Below is a small trained network, with its code and all its weights. Each question gives an input and a class and asks what happens when units are switched off, that is, made to give their printed mean instead of their output.

import numpy as np


def w(rows, s, z=0):
    codes = np.array(rows[::2]) - 128.0
    scale = np.full(codes.shape[1], s)
    scale[-1] = z or s
    return codes * scale


def norm(h):
    return h / np.sqrt((h * h).mean(-1, keepdims=True) + 1e-5)


def f(y):
    return np.maximum(y, 0)


def log_softmax(a):
    a = a - a.max(-1, keepdims=True)
    return a - np.log(np.exp(a).sum(-1, keepdims=True))


def net(x, mask):
    res = np.array(x, float).reshape(1, 4) / 4 @ E
    u = 0
    for l in range(2):
        y = f(norm(res) @ A[l][:, :-1].T + A[l][:, -1])
        res = res + np.where(mask[u : u + 4], y, B[l][:, -1]) @ B[l][:, :-1]
        u += 4
    return log_softmax(norm(res)[-1] @ U[:, :-1].T + U[:, -1])


A, B = {}, {}
E = w([
[108,186,48,107,48,163,178,185,155],'x0',
[245,135,176,146,153,20,160,210,55],'x1',
[1,144,105,206,133,183,159,173,129],'x2',
[140,135,123,115,155,94,154,107,145],'x3',
],0.0038)
A[0] = w([
[141,204,94,99,82,114,163,156,61,63],'L0N1',
[186,138,62,88,49,152,91,132,241,27],'L0N2',
[117,186,178,146,161,140,161,165,102,10],'L0N3',
[123,78,109,126,183,169,2,102,182,217],'L0N4',
],0.0054,0.0012)
B[0] = w([
[163,133,102,169,109,168,135,69,184,207],'L0N1',
[78,115,145,76,157,17,50,181,126,228],'L0N2',
[2,114,138,159,84,96,69,122,141,176],'L0N3',
[163,111,119,76,102,146,167,134,132,252],'L0N4',
],0.0063,0.0038)
A[1] = w([
[64,96,98,115,127,49,111,140,89,106],'L1N1',
[233,169,87,123,94,117,188,199,127,238],'L1N2',
[117,64,162,181,163,123,124,203,111,112],'L1N3',
[102,119,97,200,120,235,226,121,255,248],'L1N4',
],0.0053,0.0015)
B[1] = w([
[41,163,89,116,118,109,108,184,78,185],'L1N1',
[109,120,135,98,87,220,172,47,94,210],'L1N2',
[101,139,49,176,195,135,142,128,157,182],'L1N3',
[163,53,184,176,114,184,125,2,172,254],'L1N4',
],0.007,0.005)
U = w([
[168,86,158,4,72,197,150,87,187,220],'0',
[209,35,252,239,177,158,209,61,108,235],'1',
[19,132,85,135,199,31,90,237,133,9],'2',
],0.0039,0.0015)

Each question gives the input, the list of numbers given to net, and the class t.
The units are the neurons (one row each of A and B). Each row of codes is followed by its name. A weight is (code - 128) times the scale printed after its matrix; where a second scale follows, it is the last column's (A, B and U).
mask holds one flag per neuron, layer by layer. A switched-off neuron (its flag False) gives its mean, the last column of its row in B, instead of its output. The means were averaged over made-up inputs and are rounded, as every weight is.
A unit's drop is (log p(t) with every unit on - log p(t) with that unit switched off) / (log p(t) with every unit on - log p(t) with every unit switched off).
The circuit of an input: a set's keep is (log p(t) with only the set's units on - log p(t) with every unit switched off) / (log p(t) with every unit on - log p(t) with every unit switched off). Starting from all 8 units, units are removed one at a time, each time the one whose removal leaves the highest keep (on an exact tie, the one counted first), for as long as the keep stays at least 0.8.
circuit, biggest first: the units of the circuit, biggest drop first
k most important neurons: the k neurons with the biggest drops, biggest first
top k neurons in layer l: the k neurons of layer l with the biggest drops, biggest first
drop when u is switched off: that unit's drop, to one decimal
input [-6,3,2,0], class 2: circuit, biggest first => L1N4, L1N1
input [6,-2,-4,-3], class 2: circuit, biggest first => L0N2
input [4,-7,0,7], class 2: 2 most important neurons => L0N2, L0N1
input [2,-3,-7,-2], class 2: circuit, biggest first => L0N2, L1N4
input [7,-2,-6,-5], class 2: top 2 neurons in layer 0 => L0N2, L0N4
input [-8,2,3,-5], class 2: top 3 neurons in layer 1 => L1N4, L1N3, L1N2
input [-4,4,2,-7], class 2: drop when L1N3 is switched off => 0.0
input [-8,4,4,6], class 2: drop when L0N1 is switched off => 0.1
input [7,3,7,6], class 1: drop when L1N3 is switched off => 0.0
input [-5,5,1,7], class 2: drop when L0N2 is switched off => -0.1
